Below is a small trained network, with its code and all its weights. Each question gives an input and a target symbol and asks what happens when units are switched off, that is, made to give their printed mean instead of their output.

import numpy as np


def w(rows, s, z=0):
    codes = np.array(rows[::2]) - 128.0
    scale = np.full(codes.shape[1], s)
    scale[-1] = z or s
    return codes * scale


def norm(h):
    return h / np.sqrt((h * h).mean(-1, keepdims=True) + 1e-5)


def f(y):
    return np.maximum(y, 0)


def softmax(a):
    e = np.exp(a - a.max(-1, keepdims=True))
    return e / e.sum(-1, keepdims=True)


def log_softmax(a):
    a = a - a.max(-1, keepdims=True)
    return a - np.log(np.exp(a).sum(-1, keepdims=True))


def net(x, mask):
    ids = ['αβγδεζηθμξπστφψω'.index(c) for c in x.split()]
    T = len(ids)
    res = E[ids] + P[:T]
    r = norm(res)
    for j in range(3):
        rows = slice(4 * j, 4 * j + 4)
        q, k, v = (r @ M[0][rows].T for M in (Q, K, V))
        z = softmax(np.where(np.tri(T) > 0, q @ k.T / 4**0.5, -1e9)) @ v
        o = O[0][rows]
        res = res + np.where(mask[j], z, o[:, -1]) @ o[:, :-1]
    y = f(norm(res) @ A[0][:, :-1].T + A[0][:, -1])
    res = res + np.where(mask[3:11], y, B[0][:, -1]) @ B[0][:, :-1]
    return log_softmax(norm(res)[-1] @ U[:, :-1].T + U[:, -1])


Q, K, V, O, A, B = {}, {}, {}, {}, {}, {}
E = w([
[135,112,211,126,141,153,190],'α',
[130,174,151,4,160,125,161],'β',
[129,102,148,225,192,93,132],'γ',
[72,145,47,83,27,28,66],'δ',
[166,86,155,76,165,149,187],'ε',
[77,127,163,95,152,173,118],'ζ',
[109,131,159,121,123,113,180],'η',
[60,106,138,163,177,170,138],'θ',
[199,118,185,139,185,39,195],'μ',
[175,148,88,121,158,138,174],'ξ',
[87,168,180,168,42,122,152],'π',
[169,150,162,135,92,192,116],'σ',
[167,119,110,106,135,173,58],'τ',
[93,88,62,156,115,90,124],'φ',
[53,144,106,155,32,154,79],'ψ',
[116,79,160,90,60,185,123],'ω',
],0.02)
P = w([
[99,77,192,5,24,113,27],'0',
[112,25,192,28,56,77,50],'1',
[182,31,132,59,6,90,128],'2',
[158,90,181,89,29,117,146],'3',
[141,208,141,2,89,87,94],'4',
[133,191,167,40,126,93,114],'5',
[109,252,171,88,94,89,141],'6',
[182,230,109,45,177,107,125],'7',
[109,108,218,96,37,34,92],'8',
],0.0059)
Q[0] = w([
[133,143,163,57,134,120,143],'h0',
[75,119,158,156,138,87,128],'h0',
[142,84,99,100,49,129,68],'h0',
[155,139,174,90,143,28,49],'h0',
[214,117,41,236,126,41,160],'h1',
[147,64,103,254,161,74,139],'h1',
[133,151,160,159,46,82,90],'h1',
[82,116,192,188,167,142,102],'h1',
[173,110,87,137,198,119,54],'h2',
[100,110,119,83,167,35,140],'h2',
[123,90,216,53,181,124,99],'h2',
[92,189,145,89,199,60,166],'h2',
],0.0082)
K[0] = w([
[121,187,10,255,91,136,185],'h0',
[173,117,68,215,201,103,191],'h0',
[154,77,151,45,150,153,115],'h0',
[142,162,113,203,209,238,171],'h0',
[73,32,100,111,52,45,58],'h1',
[162,43,113,70,93,153,68],'h1',
[102,131,40,106,234,127,207],'h1',
[203,160,145,97,88,178,97],'h1',
[47,130,176,130,88,135,179],'h2',
[142,184,138,128,88,151,105],'h2',
[166,232,59,182,98,79,126],'h2',
[136,255,227,174,171,225,107],'h2',
],0.007)
V[0] = w([
[53,68,96,106,210,97,101],'h0',
[100,119,89,122,58,120,146],'h0',
[117,152,220,155,214,127,138],'h0',
[67,119,116,128,163,86,147],'h0',
[177,130,170,70,131,190,81],'h1',
[102,135,147,180,171,207,136],'h1',
[175,145,183,170,100,58,166],'h1',
[95,204,170,44,84,123,199],'h1',
[151,124,184,144,190,122,146],'h2',
[76,146,202,187,79,140,79],'h2',
[80,152,140,140,136,135,245],'h2',
[95,132,166,83,129,155,196],'h2',
],0.012)
O[0] = w([
[127,62,69,84,121,127,213,127],'h0',
[88,106,158,167,138,126,49,164],'h0',
[175,152,75,76,81,156,109,84],'h0',
[128,46,87,118,75,115,74,103],'h0',
[191,181,200,54,144,143,187,192],'h1',
[97,98,157,106,73,205,255,40],'h1',
[213,127,132,199,77,96,121,141],'h1',
[104,83,181,94,144,98,95,254],'h1',
[238,98,95,125,92,86,193,80],'h2',
[99,168,164,86,17,166,129,176],'h2',
[96,40,145,191,120,146,144,51],'h2',
[128,25,173,149,135,140,97,168],'h2',
],0.0092,0.007)
A[0] = w([
[37,101,79,70,95,33,121,166],'n0',
[123,173,131,57,153,75,174,136],'n1',
[95,97,2,167,248,142,92,132],'n2',
[68,124,85,152,108,165,79,85],'n3',
[100,125,86,91,65,145,49,4],'n4',
[183,86,148,190,110,159,59,103],'n5',
[124,100,88,150,158,182,140,16],'n6',
[99,123,135,118,241,82,137,237],'n7',
],0.0088,0.0041)
B[0] = w([
[157,70,75,151,175,216,55,242],'n0',
[195,23,28,142,96,164,55,211],'n1',
[198,180,150,250,160,205,154,193],'n2',
[114,240,154,103,112,179,116,172],'n3',
[132,179,145,72,144,98,167,170],'n4',
[144,168,1,91,111,83,159,185],'n5',
[162,138,98,153,101,125,121,129],'n6',
[147,65,42,164,174,147,225,253],'n7',
],0.0076,0.0063)
U = w([
[209,85,243,133,63,114,178,126],'α',
[178,55,165,59,166,117,89,4],'β',
[204,150,71,152,44,156,232,179],'γ',
[45,154,102,80,160,43,113,110],'δ',
[219,67,175,110,154,135,144,20],'ε',
[124,78,165,35,107,172,138,7],'ζ',
[161,19,180,151,86,87,44,148],'η',
[85,55,118,114,67,249,231,225],'θ',
[230,132,111,157,90,4,158,64],'μ',
[160,133,153,215,181,95,190,101],'ξ',
[106,135,214,156,55,86,96,182],'π',
[185,209,227,108,121,136,154,161],'σ',
[165,255,92,13,207,95,155,222],'τ',
[94,110,86,191,179,209,81,172],'φ',
[37,153,161,87,117,142,84,113],'ψ',
[113,127,196,86,136,152,97,40],'ω',
],0.0085,0.0033)

Each question gives the input, a string of symbols that net reads in full, and the target symbol t.
The units are the heads (4 rows each of Q, K, V and O) and the neurons (one row each of A and B). Each row of codes is followed by its name. A weight is (code - 128) times the scale printed after its matrix; where a second scale follows, it is the last column's (O, A, B and U).
mask holds one flag per unit, heads first, then neurons. A switched-off unit (its flag False) gives its mean, the last column of its rows in O or B, instead of its output. The means were averaged over made-up inputs and are rounded, as every weight is.
A unit's drop is (log p(t) with every unit on - log p(t) with that unit switched off) / (log p(t) with every unit on - log p(t) with every unit switched off).
The circuit of an input: a set's keep is (log p(t) with only the set's units on - log p(t) with every unit switched off) / (log p(t) with every unit on - log p(t) with every unit switched off). Starting from all 11 units, units are removed one at a time, each time the one whose removal leaves the highest keep (on an exact tie, the one counted first), for as long as the keep stays at least 0.8.
units of the circuit, in order: the units of the circuit, biggest drop first
top k neurons: the k neurons with the biggest drops, biggest first
heads that matter: for each layer, one digit per head in row order, 1 if its drop is at least 0.15 and else 0, layers parted by /
drop of u: that unit's drop, to one decimal
input τ α τ τ, target τ: heads that matter : 101
input τ φ τ θ τ θ, target τ: heads that matter : 011
input γ α γ μ, target γ: units of the circuit, in order : (h1)
input ε φ τ, target τ: heads that matter : 000
input τ α θ ψ ε ψ σ θ ω, target θ: heads that matter : 010
input α φ τ γ, target γ: heads that matter : 110
input ω τ ζ, target τ: heads that matter : 001
input φ τ τ τ ζ σ θ, target θ: heads that matter : 110
input ξ ω ζ ε ε γ γ θ π, target θ: heads that matter : 110
input γ σ π η η φ α σ μ, target μ: heads that matter : 110
input π σ β τ ζ γ π τ φ, target φ: heads that matter : 010
input β η η ψ, target η: heads that matter : 011
input θ τ φ ψ β τ φ φ τ, target φ: top 2 neurons : (n2 n7)
input τ γ ω ω σ γ η, target γ: units of the circuit, in order : (h0)
input ε π σ σ ζ, target σ: units of the circuit, in order : (h0 h1)
input μ μ α, target μ: units of the circuit, in order : (h1 n5)
input τ τ τ ω, target τ: drop of h2 : 0.4
input ζ τ τ φ τ φ θ σ, target θ: drop of n4 : 0.0
input τ τ σ, target τ: drop of h2 : 0.4
input π τ ψ, target τ: units of the circuit, in order : (h2)
